Here is a tiny trained network, its code and every weight. The questions are about switching its units off for an input and a class, where a switched-off unit gives its printed mean instead of its output.

import numpy as np


def w(rows, s, z=0):
    codes = np.array(rows[::2]) - 128.0
    scale = np.full(codes.shape[1], s)
    scale[-1] = z or s
    return codes * scale


def f(y):
    return np.maximum(y, 0)


def log_softmax(a):
    a = a - a.max(-1, keepdims=True)
    return a - np.log(np.exp(a).sum(-1, keepdims=True))


def net(x, mask):
    res = np.array(x, float).reshape(1, 5) / 4 @ E
    y = f(res @ A[0][:, :-1].T + A[0][:, -1])
    res = res + np.where(mask, y, B[0][:, -1]) @ B[0][:, :-1]
    return log_softmax(res[-1] @ U[:, :-1].T + U[:, -1])


A, B = {}, {}
E = w([
[191,245,215,82,126],'x0',
[219,147,70,237,104],'x1',
[131,125,130,123,124],'x2',
[129,127,132,129,128],'x3',
[211,95,69,82,211],'x4',
],0.012)
A[0] = w([
[140,80,78,105,142,117],'N1',
[125,228,139,117,119,168],'N2',
[166,169,123,101,184,50],'N3',
[82,103,173,89,183,254],'N4',
[123,217,193,80,138,196],'N5',
[84,185,145,66,107,146],'N6',
[173,216,119,103,102,69],'N7',
[208,118,137,78,157,65],'N8',
[55,70,108,47,172,230],'N9',
[93,131,192,122,101,213],'N10',
[174,123,67,188,145,143],'N11',
[218,137,125,68,195,56],'N12',
[165,55,108,156,187,99],'N13',
[182,162,108,214,106,213],'N14',
[139,73,100,127,186,131],'N15',
[162,98,108,60,173,114],'N16',
[92,86,146,173,20,169],'N17',
[177,164,107,144,162,161],'N18',
[163,168,174,232,88,140],'N19',
[131,115,52,149,208,129],'N20',
[161,117,69,168,146,179],'N21',
[112,72,86,154,110,180],'N22',
[46,172,180,47,123,218],'N23',
[169,152,137,110,194,63],'N24',
[203,183,136,78,208,23],'N25',
[53,65,126,122,132,94],'N26',
[114,94,119,65,180,171],'N27',
[76,85,94,153,111,191],'N28',
[155,26,108,101,181,106],'N29',
[166,97,56,139,171,102],'N30',
[27,63,70,159,4,212],'N31',
],0.013,0.0059)
B[0] = w([
[139,114,234,94,106,176],'N1',
[183,164,103,142,35,198],'N2',
[62,96,51,164,152,162],'N3',
[52,110,119,2,187,210],'N4',
[76,115,75,89,44,228],'N5',
[69,96,195,69,81,193],'N6',
[173,168,65,186,133,182],'N7',
[90,64,66,154,148,173],'N8',
[108,181,142,41,169,234],'N9',
[56,118,104,71,78,199],'N10',
[132,78,165,181,82,193],'N11',
[78,48,73,167,162,192],'N12',
[147,110,209,109,98,185],'N13',
[194,145,151,187,85,212],'N14',
[158,110,215,111,119,183],'N15',
[141,150,128,108,200,183],'N16',
[131,151,29,198,152,208],'N17',
[154,93,97,152,92,175],'N18',
[241,168,87,152,83,203],'N19',
[131,84,210,126,111,190],'N20',
[143,76,208,189,116,188],'N21',
[126,64,161,152,157,195],'N22',
[26,86,157,54,79,239],'N23',
[76,108,63,205,151,162],'N24',
[86,80,16,169,144,189],'N25',
[134,132,90,86,150,194],'N26',
[123,185,162,46,205,190],'N27',
[103,119,90,163,189,200],'N28',
[178,141,173,51,120,198],'N29',
[101,94,202,141,89,189],'N30',
[82,68,20,189,171,255],'N31',
],0.0089,0.018)
U = w([
[80,130,95,105,170,253],'0',
[98,100,212,110,18,74],'1',
[152,118,108,191,136,210],'2',
[178,252,127,136,58,12],'3',
[141,171,212,83,209,64],'4',
],0.014,0.0024)

Each question gives the input, the list of numbers given to net, and the class t.
The units are the neurons (one row each of A and B). Each row of codes is followed by its name. A weight is (code - 128) times the scale printed after its matrix; where a second scale follows, it is the last column's (A, B and U).
mask holds one flag per neuron, in row order. A switched-off neuron (its flag False) gives its mean, the last column of its row in B, instead of its output. The means were averaged over made-up inputs and are rounded, as every weight is.
A unit's drop is (log p(t) with every unit on - log p(t) with that unit switched off) / (log p(t) with every unit on - log p(t) with every unit switched off).
unit that matters most: the unit with the biggest drop
top k neurons: the k neurons with the biggest drops, biggest first
drop when u is switched off: that unit's drop, to one decimal
input [8,5,-3,5,1], class 2: unit that matters most => N25
input [0,8,8,-8,4], class 1: top 2 neurons => N31, N30
input [1,3,5,0,7], class 2: top 2 neurons => N23, N25
input [8,2,-5,4,1], class 2: top 2 neurons => N25, N12
input [0,-8,-7,6,-2], class 0: top 2 neurons => N4, N9
input [7,1,1,3,-3], class 3: top 2 neurons => N7, N19
input [3,1,-4,-3,-8], class 3: top 2 neurons => N19, N17
input [0,3,0,5,3], class 1: top 2 neurons => N31, N17
input [1,6,-8,8,7], class 2: top 2 neurons => N23, N25
input [0,-7,-4,5,3], class 4: top 3 neurons => N31, N27, N9
input [0,0,-6,1,-8], class 0: top 2 neurons => N31, N17
input [0,-7,-1,8,-6], class 0: drop when N31 is switched off => 0.3
input [-5,1,-2,-1,1], class 1: drop when N25 is switched off => 0.1
input [-2,1,3,0,-5], class 2: drop when N4 is switched off => 0.1
input [0,8,-3,-1,7], class 1: drop when N31 is switched off => 0.2
input [5,-2,4,-6,1], class 0: top neuron => N25
